Here is a tiny trained network, its code and every weight. The questions are about switching its units off for an input and a class, where a switched-off unit gives its printed mean instead of its output.

import numpy as np


def w(rows, s, z=0):
    codes = np.array(rows[::2]) - 128.0
    scale = np.full(codes.shape[1], s)
    scale[-1] = z or s
    return codes * scale


def f(y):
    return y / 2 * (1 + np.tanh(0.7978845608 * (y + 0.044715 * y**3)))


def log_softmax(a):
    a = a - a.max(-1, keepdims=True)
    return a - np.log(np.exp(a).sum(-1, keepdims=True))


def net(x, mask):
    res = np.array(x, float).reshape(1, 6) / 4 @ E
    y = f(res @ A[0][:, :-1].T + A[0][:, -1])
    res = res + np.where(mask, y, B[0][:, -1]) @ B[0][:, :-1]
    return log_softmax(res[-1] @ U[:, :-1].T + U[:, -1])


A, B = {}, {}
E = w([
[80,61,199,45],'x0',
[135,116,144,144],'x1',
[131,122,136,136],'x2',
[109,8,46,158],'x3',
[133,119,139,140],'x4',
[241,83,122,72],'x5',
],0.017)
A[0] = w([
[160,165,144,155,134],'n0',
[176,134,90,203,171],'n1',
[146,182,104,134,163],'n2',
[94,17,28,154,162],'n3',
[122,218,145,118,180],'n4',
[190,68,79,116,97],'n5',
[147,181,183,121,239],'n6',
[77,42,110,90,53],'n7',
[92,167,65,156,173],'n8',
[186,158,157,96,144],'n9',
[148,105,62,187,135],'n10',
[96,107,184,126,107],'n11',
[43,51,217,11,163],'n12',
[123,131,148,124,85],'n13',
[25,151,136,175,250],'n14',
[158,179,84,144,190],'n15',
[193,128,145,62,125],'n16',
[184,181,135,195,193],'n17',
[236,142,51,126,150],'n18',
[155,119,51,205,142],'n19',
[141,159,190,97,155],'n20',
[75,116,111,157,116],'n21',
[137,119,174,145,108],'n22',
[238,77,110,60,130],'n23',
[172,212,144,130,209],'n24',
[177,155,134,200,224],'n25',
[159,101,158,70,58],'n26',
[252,101,122,74,174],'n27',
[129,123,171,133,80],'n28',
[48,142,218,78,165],'n29',
],0.015,0.012)
B[0] = w([
[123,124,147,139,162],'n0',
[94,146,90,118,197],'n1',
[107,115,151,147,174],'n2',
[179,32,72,169,240],'n3',
[126,154,152,152,202],'n4',
[94,89,115,103,183],'n5',
[106,179,159,135,208],'n6',
[193,53,169,160,180],'n7',
[103,118,128,181,190],'n8',
[99,146,170,70,179],'n9',
[112,115,82,117,188],'n10',
[167,129,117,115,157],'n11',
[252,131,177,105,253],'n12',
[142,128,110,117,129],'n13',
[190,168,106,234,233],'n14',
[91,107,152,145,189],'n15',
[115,126,158,73,185],'n16',
[82,118,158,159,204],'n17',
[68,112,116,84,208],'n18',
[105,149,53,133,203],'n19',
[143,189,130,74,183],'n20',
[155,106,106,179,164],'n21',
[135,144,117,101,135],'n22',
[122,80,129,72,219],'n23',
[82,150,186,149,213],'n24',
[70,136,146,157,200],'n25',
[146,124,139,93,163],'n26',
[72,113,138,18,226],'n27',
[148,132,120,112,134],'n28',
[181,181,110,145,214],'n29',
],0.015,0.028)
U = w([
[70,145,167,241,253],'0',
[177,205,128,169,135],'1',
[91,87,33,233,185],'2',
[189,59,117,216,90],'3',
[18,117,168,119,114],'4',
[132,148,164,64,89],'5',
[48,48,44,120,42],'6',
[147,10,141,111,107],'7',
],0.012,0.0059)

Each question gives the input, the list of numbers given to net, and the class t.
The units are the neurons (one row each of A and B). Each row of codes is followed by its name. A weight is (code - 128) times the scale printed after its matrix; where a second scale follows, it is the last column's (A, B and U).
mask holds one flag per neuron, in row order. A switched-off neuron (its flag False) gives its mean, the last column of its row in B, instead of its output. The means were averaged over made-up inputs and are rounded, as every weight is.
A unit's drop is (log p(t) with every unit on - log p(t) with that unit switched off) / (log p(t) with every unit on - log p(t) with every unit switched off).
The circuit of an input: a set's keep is (log p(t) with only the set's units on - log p(t) with every unit switched off) / (log p(t) with every unit on - log p(t) with every unit switched off). Starting from the 12 units with the biggest drops (on a tie, the unit counted first), units are removed one at a time, each time the one whose removal leaves the highest keep (on an exact tie, the one counted first), for as long as the keep stays at least 0.8.
units of the circuit, in order: the units of the circuit, biggest drop first
most important unit: the unit with the biggest drop
top k neurons: the k neurons with the biggest drops, biggest first
drop of u: that unit's drop, to one decimal
input [-1,-6,-4,7,3,-1], class 2: most important unit => n12
input [5,-5,-3,-3,-3,0], class 1: top 2 neurons => n27; n29
input [-8,7,6,0,6,1], class 4: top 2 neurons => n14; n3
input [-6,-5,-1,8,-2,1], class 6: top 2 neurons => n14; n18
input [-7,-3,0,1,-6,1], class 6: top 2 neurons => n14; n18
input [7,7,1,-6,-7,0], class 1: top 2 neurons => n29; n27
input [5,8,2,8,-4,0], class 3: top 2 neurons => n27; n3
input [0,-6,4,1,-3,2], class 6: top 2 neurons => n12; n7
input [-7,0,-2,1,7,-6], class 2: top 2 neurons => n19; n10
input [-6,8,5,-5,2,0], class 0: top 2 neurons => n27; n23
input [1,3,2,-6,-8,-4], class 1: top 2 neurons => n29; n20
input [-2,-8,-7,4,-6,1], class 6: drop of n14 => 0.9
input [0,2,-2,2,-3,8], class 6: drop of n12 => 0.5
input [1,8,-4,-6,0,-7], class 1: units of the circuit, in order => n29
input [0,8,-1,6,6,-1], class 2: drop of n12 => 1.2
input [0,-3,3,7,3,-4], class 2: top 2 neurons => n12; n19
